(in the rows, 128 means zero)
Each row of numbers stands for one element and depends on some of the facts below. Use the named rows to name the rest.

Known rows:
[116 152 124 108 106 154 121 111 110 154 119 147 124 127 158 109 151  85
 133 111 125 126 126 119 142 125 129 116 130 120 122 146 140 116 113 125
 125 147 112 115 131]: grulom
[142 158 163 117 116 132 125  99 142 145 135 147 157 144 154 154 102 132
 140  87 123  90 121 129 112 109 114 115 100 149 142 167 130 127 106 117
 135 141 137 113 138]: gridri
[139 161 109 115 105 134 155 142 110 146 118 134 111 130 146 111 156  77
 132 132 119 142 125 114 129 149 136 125  96 113 114 136 135 116 114 120
 132 150 115 128 142]: rostar
[152 158 117 118 116 111 124 140 115 125 129 130 118 133 145 101 135  93
 126 150 114 133 136 114 136 128 113 153  91 101 125 126 138 114 106 114
 119 142 100 109 108]: grazam
[120 118 134 122 123 144  94  81 111 130 127 146 132 130 154 135 138 113
 134 109 135 120 127 133 155 115 117 125 138 135 119 152 129 129 118 146
 123 135 128 121 113]: stopim
[115 131 125 117 121 150  91  78 107 134 127 147 125 127 160 126 143  93
 132 109 134 125 124 131 159 116 118 125 141 130 121 150 134 123 115 145
 119 137 121 113 114]: grenil
[123 111 142 125 128 123 102  73 121 119 122 146 120 129 139 134 114 125
 133 127 127 130 139 145 145 126 118 136 130 139 112 145 119 137 116 139
 126 133 113 122 103]: kuplis
[128 126 133 122 122 135 102  94 115 128 128 142 129 130 151 129 135 111
 132 119 130 123 128 129 150 118 116 132 126 127 120 146 130 126 115 137
 122 135 122 120 112]: gadrir
[137 130 130 124 122 124 110 109 116 126 128 137 127 132 147 121 134 111
 132 129 125 125 133 125 144 121 114 138 114 120 121 141 132 125 112 129
 121 137 117 118 110]: volo
[132 125 135 124 124 119 109  94 119 121 123 140 120 130 140 123 120 116
 131 134 122 131 138 135 141 127 116 142 116 128 116 140 125 131 111 131
 123 137 109 118 105]: sobri
[105 132 139 102  89 133 118 168 126 153 151 115 155 118 136 121 107 130
 137 133 101 108 168 127 107  96 126 141 121 123 139 133 127 114 103 131
 111 147 127 123 116]: mozi
[212 168 140 130 136  52 164 236 104 120 125 103 130 165 112  80 140 142
 133 199 106 126 154 113 107 139  88 192   5  79 123 100 160  99 109  97
 104 161  74 126 116]: gruvus
[134 115 121 112 118 126 108 141 112 120 140 128 141 132 145 128 134 122
 136 146 114 115 145 120 133 110 116 132 116 110 143 137 125 131 107 138
 120 129 125 131 108]: rito
[108 138 146 113  99 141 113 117 125 157 140 135 140 122 145 122 116 121
 132 109 118 115 146 134 123 107 126 135 127 138 119 146 132 115 114 130
 116 149 121 111 123]: visker
[106 128 160 108 120 106 150 137 120 124  87 127 139 119 110 104 117 126
 148 133 111 128 165 141 113 155 137 148 104 113 105 122 103 128 111  79
 136 148  73 119 125]: pebar
[166 135 148 129 141 102 124 158  94 133 122 126 138 159 132 110 151 142
 138 151 128 118 139 135 135 123  95 159  66 115 119 130 155 110 117 137
 106 152 100 133 124]: kuzi
[135 116 122 113 118 127 108 142 113 120 140 130 140 131 145 128 132 122
 136 147 114 115 146 122 134 109 117 132 117 111 141 137 123 131 107 137
 120 129 125 133 108]: nutok
[140 129 133 126 116 111 157 115 128 129 129 131 107 124 121 134 112 119
 138 142 114 145 141 143 109 153 137 138  98 146 100 140 108 135 119 131
 136 146 117 139 129]: foflefam
[128 105 131 115 122 118 111 123 118 111 135 133 132 129 135 132 115 132
 137 153 111 121 155 134 130 117 119 136 119 121 136 137 115 139 107 139
 123 128 116 132 101]: skazis
[130 134 134 117  95 127 146 131 123 148 131 144 113 145 154 125 146 116
 104 136 106 133 133 131 115 149 141 120 100 124 113 156 138 137 128 114
 129 136 126 117 143]: viflo
[141 120 130 153 119 120 102 148 134 131 136 145 111 108 142 119 151 116
 144 127 141 120 122 104 122 112 108 143  85 104 109 131 129 118 116 103
 132 139 137 112 112]: bestis

There are 3 kinds of fact about the elements: klarenam, dridri, trodul.
klarenam: is directly followed by; dridri: refers to; trodul: sits directly inside
bestis klarenam skostastum; bitres klarenam sudrul; bomasur klarenam regris
botas klarenam flalo; braklo klarenam plami; brera klarenam lumar
brigibu klarenam teleske; brusi klarenam klivin; buval klarenam kuplis
devotro klarenam rotrek; drinik klarenam kiplum; drolik klarenam plevetros
dudebrer klarenam kistipur; falen klarenam dreti; feflune klarenam klipa
flalo klarenam dretram; flarak klarenam rostar; flipe klarenam zaketrol
flipin klarenam lugugran; fliples klarenam kuzi; fofle klarenam timi
foflefam klarenam pebar; gadrir klarenam greklos; gezuni klarenam gadrir
grazam klarenam dapal; greklos klarenam stuplak; grenil klarenam sotram
gridri klarenam grizi; grizi klarenam klotrokek; grulom klarenam flarak
kiplum klarenam flebrom; kistipur klarenam kufir; klipa klarenam volo
klotrokek klarenam piflun; klufle klarenam trugen; kufir klarenam brigibu
kuplis klarenam lari; kuzi klarenam zestun; lari klarenam foflefam
lato klarenam trupus; lige klarenam suflon; megrum klarenam sobri
mige klarenam bomasur; misen klarenam skedem; mista klarenam gruvus
mubor klarenam nogak; naflem klarenam bestis; nimul klarenam truskena
ninu klarenam misen; nogak klarenam dofan; nutrok klarenam gridri
patuk klarenam tutrel; pebar klarenam postok; pibal klarenam supluge
piflun klarenam mige; plami klarenam ninu; plevetros klarenam nogis
radrak klarenam mure; rifis klarenam grulom; riklar klarenam megrum
roko klarenam pliskas; rostar klarenam flipin; sestu klarenam bronol
siklodu klarenam draplis; skedem klarenam storam; skostastum klarenam radrak
sobri klarenam mubor; sokler klarenam pibal; sotram klarenam trugo
stavel klarenam zesol; stopim klarenam pizam; storam klarenam devotro
stumul klarenam grazam; sudrul klarenam stakla; suflon klarenam sestu
supluge klarenam fliples; sutru klarenam nurugur; taviflol klarenam naflem
timi klarenam drinik; trugo klarenam stumul; tutrel klarenam brusi
vastas klarenam taviflol; vipesto klarenam visker; volo klarenam bragres
zaketrol klarenam mista; zepi klarenam roko; zesol klarenam sutru
zestun klarenam flipe; zisker klarenam gruklu; brera dridri stavel
brera dridri trupus; brigibu dridri skidopar; dagri dridri flipe
draplis dridri dagri; draplis dridri skidopar; dreti dridri skidopar
dreti dridri grizi; dretram dridri pliskas; dretram dridri stakla
drinik dridri zaketrol; drolik dridri nogak; drolik dridri flipe
drolik dridri draplis; dudebrer dridri zepi; dudebrer dridri truskena
feflune dridri rital; feflune dridri truskena; flalo dridri dagri
flalo dridri zaketrol; flipin dridri diflik; foflefam dridri skidopar
foflefam dridri viflo; foflefam dridri zepi; grebom dridri rostar
greklos dridri viflo; gridri dridri dagri; gridri dridri dreti
gridri dridri grizi; gridri dridri flalo; grizi dridri kekloze
grizi dridri truskena; gruklu dridri dreti; gruklu dridri lugugran
grulom dridri bronol; kekloze dridri dagri; kiplum dridri patuk
kiplum dridri drinik; kiplum dridri dapal; kiplum dridri riklar
klotrokek dridri grizi; klotrokek dridri flipin; klufle dridri fazur
klufle dridri dapal; klufle dridri flalo; lugugran dridri pebar
lugugran dridri greklos; mozi dridri dreti; mozi dridri stakla
mozi dridri rostal; nurugur dridri pebar; pebar dridri radrak
pebar dridri dapal; pevum dridri radrak; pevum dridri grizi
pevum dridri truskena; pimar dridri kekloze; radrak dridri flipe
rital dridri dagri; rital dridri skostastum; rital dridri dreti
rostar dridri zepi; rufa dridri skidopar; rufa dridri mozi
skedem dridri patuk; skedem dridri bronol; skostastum dridri dreti
sosten dridri stakla; sosten dridri truskena; stavel dridri stoste
sugon dridri kekloze; supluge dridri pimar; supluge dridri draplis
trupus dridri supluge; trupus dridri radrak; truskena dridri skidopar
viflo dridri rital; visker dridri dreti; visker dridri rostal
zepi dridri skidopar; zisker dridri skostastum; zisker dridri fazur
bestis trodul trudestol; bitres trodul stoste; bomasur trodul grebom
botas trodul nutok; bragres trodul graros; braklo trodul trubam
brera trodul stutu; brigibu trodul tugir; bronol trodul skidopar
brusi trodul kekloze; buval trodul skazis; dagri trodul graluses
dapal trodul groli; devotro trodul trubam; diflik trodul saskon
dofan trodul sosten; draplis trodul pevum; dreti trodul mozi
dretram trodul nutok; drinik trodul digekar; drolik trodul sugon
dudebrer trodul tugir; falen trodul mozi; fazur trodul trazel
feflune trodul graros; flalo trodul nutok; flarak trodul kuzum
flebrom trodul digekar; flipe trodul regese; flipin trodul kuzum
fliples trodul regese; fofle trodul digekar; foflefam trodul skazis
fovi trodul rufa; gadrir trodul pimar; gezuni trodul pimar
grazam trodul groli; greklos trodul pimar; grenil trodul groli
gridri trodul grebom; grizi trodul grebom; gruklu trodul rito
grulom trodul kuzum; gruvus trodul regese; kiplum trodul digekar
kistipur trodul tugir; klipa trodul graros; klivin trodul kekloze
klotrokek trodul grebom; klufle trodul rital; kufir trodul tugir
kuplis trodul skazis; kuzi trodul regese; lari trodul skazis
lato trodul grolo; lige trodul skidopar; lugugran trodul kuzum
lumar trodul stutu; megrum trodul sosten; mige trodul grebom
misen trodul trubam; mista trodul regese; mubor trodul sosten
mure trodul trudestol; naflem trodul trudestol; nimul trodul kleplo
ninu trodul trubam; nogak trodul sosten; nogis trodul sugon
nurugur trodul skidam; nutrok trodul grebom; patuk trodul kekloze
pebar trodul skazis; pibal trodul regese; piflun trodul grebom
pizam trodul klerame; plami trodul trubam; plevetros trodul sugon
pliskas trodul mipitran; postok trodul skazis; radrak trodul trudestol
regris trodul grebom; rifis trodul kuzum; riklar trodul sosten
roko trodul mipitran; rostar trodul kuzum; rotrek trodul trubam
sestu trodul skidopar; siklodu trodul pevum; skedem trodul trubam
skostastum trodul trudestol; sobri trodul sosten; sokler trodul regese
sotram trodul groli; stakla trodul stoste; stavel trodul skidam
stopim trodul klerame; storam trodul trubam; stumul trodul groli
stuplak trodul pimar; sudrul trodul stoste; suflon trodul skidopar
supluge trodul regese; sutru trodul skidam; taviflol trodul trudestol
teleske trodul tugir; timi trodul digekar; trugen trodul rital
trugo trodul groli; trupus trodul grolo; truskena trodul kleplo
tutrel trodul kekloze; vastas trodul trudestol; viflo trodul dribra
vipesto trodul zeflil; visker trodul zeflil; volo trodul graros
zaketrol trodul regese; zepi trodul mipitran; zesol trodul skidam
zestun trodul regese; zisker trodul rito

Which element is each row?
No name comes twice in this set of rows, the named rows included.
[144 146 135 116 135 152 134  99 115 135 159 145 127 115 139 137 127 110
 157 118 134 119 114 134  99 111 128 115 120 167 112 162 105 119 134 138
 142 142 118 128 140] -> draplis
[132 117 142 125 127 113 111  89 123 117 122 140 119 130 135 127 112 125
 133 137 121 131 143 140 139 130 117 143 118 133 114 141 121 135 114 132
 125 134 107 121 101] -> lari
[146 159 149 104 142 141 131 117 113 126 160 155 136 120 144 112 131 118
 149 135 124 101 122 128  80 103 122 117 113 149 123 163 103 118 140  97
 140 133  83  97 138] -> dagri
[114 105 145 125 129 134  94  59 119 121 121 150 122 127 143 140 116 124
 135 118 131 129 136 148 151 123 120 130 143 146 110 152 117 139 117 147
 125 132 117 123 105] -> buval
[143 133 134 124 124 109 118 109 123 117 124 136 119 132 137 117 118 115
 131 145 117 133 143 131 136 130 116 149 104 119 117 134 125 129 111 122
 124 138 102 117 102] -> mubor
[126 126 119 127 120 155 138  87 111 143 141 133 122 113 137 160 136 100
 158 101 140 138 118 142 127 132 137 117 128 168  97 155 105 125 124 171
 139 150 154 157 145] -> zepi
[158 128 150 127 141 112 115 144  92 135 122 129 139 156 135 116 153 141
 139 141 132 116 135 139 141 120  96 152  80 123 117 136 154 112 120 144
 106 151 106 134 126] -> fliples
[131 132 133 123 116 124 107 114 118 131 126 135 132 131 144 120 128 113
 133 124 123 123 138 123 146 117 113 144 117 118 120 136 133 122 108 130
 118 143 117 121 108] -> stakla
[129 126 122 110 111 136 134 154 118 136 150 120 142 117 131 137 121 120
 152 137 114 117 148 125 107 111 128 129 115 132 131 139 111 123 108 146
 128 143 135 146 126] -> rufa
[121 139 142 115 110 123 140 138 118 138 110 133 134 127 134 108 135 115
 137 127 116 125 144 125 123 138 129 134 106 115 115 134 125 122 113 101
 130 147 102 121 128] -> nurugur
[139 113 154 126 143 132 100 112  89 140 121 137 143 154 142 128 158 141
 142 121 143 113 130 147 152 115 100 138 105 136 115 147 151 116 124 161
 106 147 116 137 130] -> pibal
[112 151 141 118  93 143 116 123 131 168 158 124 141 111 136 128  94 119
 145 103 120 118 149 131 112  93 123 143 128 157 115 144 128 102 108 152
 114 163 136 123 120] -> dreti
[130 142 139 114 112 123 141 134 121 138 117 138 125 130 136 110 132 113
 132 131 115 127 139 122 122 138 129 132 104 117 117 137 128 125 114 105
 130 146 102 121 125] -> kiplum
[125 137 140  99  90 135 129 165 130 152 172 132 136 129 150 123 117 136
 113 150  93 108 151 131  86 100 133 122 110 133 144 154 131 122 124 120
 120 133 125 106 128] -> rital

The same elements again, as new rows of numbers:
Known rows:
[196 222 136 128  87 125 144 131 151 133  97 148 178 126 132 137 108 150
  15 197 143 128  55 113 133 236 157 126 104 165 114 173 131 108 107 133
 171]: mista
[106 186 128 133  95 118 126 107 142  92 107 118 124 117 148 115 162 144
  74 185 193 123  83 140 133 157 117 156 141 156 108 136  96 118 105 141
 164]: skedem
[126 166 138 146 128 131 116 128 139 107 137 141 165 106 131 111 109 132
 106 148 180 115 125 139 127 138 123 102 119 120 150 173  76 134 127 149
 156]: grolo
[123 130 133 149 136 127 126 116 146 124 128 157 187 134  88 102 101 154
  86 138 149 106 103 136 132 167  87 134 114 143 135 147 120 113 102 136
 143]: pibal
[129 161 145 131 106 137 109 124 136 102 145 114 144 122 116 119 115 128
 112 156 206 107 133 156 128 136 135 118 107 161 152 165  82 140 133 142
 172]: sosten
[ 83 119 140 140 129 127 124 101 140 107 123 121 151 122 105 103 134 121
 122 135 194 113 128 147 124 124  95 132 120 137 145 138 100 132 115 123
 163]: zisker
[ 95 124 136 141 136 118 127 101 147 113 139 130 170 123 112 109 129 136
 120 133 178 108 127 148 120 131  91 117 127 121 136 150  94 122 118 131
 140]: bitres
[126 166 137 145 127 131 117 127 139 107 137 141 165 106 131 111 108 133
 107 147 180 115 126 139 127 137 123 102 119 120 150 172  76 134 127 148
 156]: mipitran
[ 94 156 141 139 120 123 134 108 132 115 118 113 144 122 128 102 142 132
  94 145 181 129 115 141 132 140 121 127 113 147 131 141  99 125 135 116
 159]: drinik
[205 236 136 125  82 124 147 132 152 134  93 146 176 125 139 143 109 149
   4 204 142 130  48 109 133 247 167 125 104 168 111 177 132 107 108 132
 175]: gruvus
[130 181 151 129 104 155 123 118 120  95 112  92 138 117 136 149 152 112
  78 148 194 152  60 156 132 146 133 112 134 198 101 152 101 133  75 117
 145]: pebar
[125 166 137 146 127 131 116 128 138 106 138 141 165 106 130 110 108 132
 107 147 181 115 126 139 127 137 122 103 118 120 149 173  76 134 127 149
 156]: zeflil
[145 198 125 128 102  94 144  98 156 135 130 122 150 142 138 140 132 132
  66 187 186 125 109 137 117 181 149 127 114 141 115 163 102 118 123 127
 158]: dapal
[123 168 127 128 116  95 139  97 157 136 138 124 158 143 126 127 129 136
  89 170 188 111 124 140 117 166 128 125 113 127 124 160 103 118 128 126
 153]: stumul
[ 92 158 123 135 117 110 123 105 152  99 123 133 146 118 140 107 153 152
  97 168 189 108  98 141 127 147  90 147 151 125 112 141  93 113  98 148
 144]: ninu
[ 98 160 144 154 121 120 142  98 127 106 115 111 148 114 126 106 135 119
  84 157 183 135 121 141 131 137 119 121 121 157 131 128  97 129 132 111
 156]: greklos
[125 166 137 145 128 132 115 128 139 106 136 141 165 106 132 111 109 132
 107 148 180 115 126 139 127 139 123 103 119 120 150 172  77 133 127 149
 155]: trazel
[136 160 149 135  96 154 100 130 130  85 145 120 138 116 112 122 117 130
 114 143 193 111 119 157 124 125 133 122 110 165 154 169  72 145 129 155
 177]: pevum
[105 138 137 138 129 117 130 103 146 114 136 128 168 124 118 116 130 135
 110 141 178 111 121 144 120 140 101 116 127 124 133 154  97 121 119 130
 144]: zesol
[117 134 168 142 102 142 119 122 140  90 135  97 130 135 105 113 113 129
 115 146 192  86 107 129 120 144 108 137 110 177 139 158 113 128 158 124
 150]: truskena
[ 91 122 149 136 116 132 123 101 135  98 134 108 152 122 102 106 136 131
 119 136 191 108 131 157 126 125 100 127 119 154 144 136  96 130 131 122
 162]: feflune

Rows to name:
No name comes twice in this set of rows, the named rows included.
[ 90 127 132 135 139 106 129  96 150 127 145 124 166 137 111 112 130 137
 120 140 189 106 134 150 121 135  96 122 123 124 131 148  99 119 118 123
 136] -> riklar
[118 164 154 120 101 149 106 138 122  99 146 114 148 108 124  98 137 158
 110 133 179 112 130 165 141 131 141 112  98 153 154 165  71 132 162 144
 180] -> pimar
[ 82 144 122 139 124 111 120 103 150  97 127 134 147 119 134 102 153 154
 108 160 188 105 105 144 127 138  80 149 152 122 115 138  92 114  99 148
 140] -> plami
[164 184 135 136 108 126 137 124 149 129 110 152 181 130 113 122 105 151
  45 172 145 119  76 123 132 207 127 130 109 155 123 162 125 110 105 135
 159] -> zestun
[120 142 139 133 112 148 109 126 147  96 112 130 147 105 113 114 105  98
 126 158 218 108 127 135 125 136 122 125 111 136 172 168  90 154 100 142
 200] -> mozi
[ 96 162 151 117 110 149 106 152 123 116 131 116 133 110 132  79 143 161
 115 121 181 114 125 150 148 135 143 122  85 139 155 168  81 129 171 140
 185] -> kekloze
[102 142 126 134 129  95 133  92 157 133 146 127 160 144 114 117 127 138
 109 153 191 105 138 147 117 147 108 128 116 122 132 152 100 118 126 126
 145] -> sotram
[121 167 135 139 132 125 118 127 141 120 141 131 164 117 133 113 111 133
 109 151 192 114 130 142 130 142 126 102 115 125 144 172  84 131 123 140
 149] -> kuzum
[ 89 126 140 146 125 127 123  99 134 103 134 118 149 126 107 108 136 127
 117 133 187 117 125 153 123 120  97 129 122 147 137 137  92 131 120 126
 153] -> stavel
[144 224 125 121  83 108 136 116 154 104 101 127 140 112 171 134 158 150
  47 209 184 123  63 125 129 198 141 142 144 141  96 160 102 109 103 146
 165] -> rotrek
[128 177 141 120  99 120 134 107 142 119 122 102 145 131 130 131 142 128
  80 169 196 124 103 146 128 166 141 125 114 164 121 154 106 124 119 117
 166] -> flipin

Now the same elements, written a new way:
Known rows:
[ 99 109 143 131  85 116 128 126 131 162 141 131 153]: naflem
[124 177 114 116 154 123 171  85  92 133 111 103 138]: nogak
[126 146 108 129 134 133 138 104 108 128 100 142 170]: rostar
[115 163 107 107 153 125 161  96 101 129 101 131 145]: flipin
[157  76 144 202 130  96 133 131 103 142 203 126 170]: brera
[166 113 157 181  72 162 110 166  77 181 172 117 144]: riklar
[109 133 130  91 118 115 147 122 132 129 116 132 120]: sutru
[117 111 140 120  93 116 130 130 133 140 137 131 139]: flarak
[ 89 124 136 113  97 115 138 119 129 159 127 132 142]: bestis
[127  93 148 141  78 117 117 139 135 144 152 129 151]: megrum
[136 139  93 151 147 158  97  99 102 128 117 111 143]: viflo
[112 168  85  88 192 133 162 103  92 115  75 170 143]: visker
[108 135 118 151 145 138 103 146 187 124 131 119  86]: saskon
[117 140  82 185 185 152  98 129 151 125 114 156 139]: sosten
[108 135 118 151 144 136 103 144 187 123 133 120  86]: klerame
[106 108 115 113 122 130  99 115 139 130 136 113 107]: fovi
[ 92 162 118  54 144 113 167 108 128 120  91 134 100]: nogis
[128 138  87 193 210 141 112 132 142 123 140 147 122]: pevum
[ 84 162 116  54 141 111 169 105 126 128  92 135 104]: dofan
[144 153 103 159 143 157 109  90  94 135 131  81 133]: dagri
[108 135 118 151 145 136 102 145 187 123 132 121  87]: rito

Rows to name:
No name comes twice in this set of rows, the named rows included.
[108  94 150 151  72 116 117 135 133 167 154 129 161] -> taviflol
[135 158  91 189 184 161 103 132 144 125 120 132 123] -> rital
[173 119 163 176  63 167 106 172  81 177 170 110 136] -> patuk
[121 211 116  83 148 159 175 108  67 152  92 104  99] -> dapal
[159  81 122 200 114 130 103 136 105 137 154 161 207] -> dudebrer
[190 140  84 174 155 149  96  86 165  80 131 190  79] -> grebom
[224 135 120 171  99 138 126  72  98 100 148 157 135] -> grizi
[147 193 102 191 141 176 100 110 158 118  99  79 131] -> skidopar
[130 136 103 144 136 145 101  94 116 127 126  95 134] -> diflik
[164  83 124 202 119 133 104 140  99 139 157 159 201] -> feflune
[ 94 144 125  76 125 113 157 113 128 132 107 134 116] -> grazam
[138  99 146 145  98 148 119 172  84 177 165 154 126] -> grulom
[ 63 164 118  59 137 113 170  98 124 148  89 137 114] -> mure

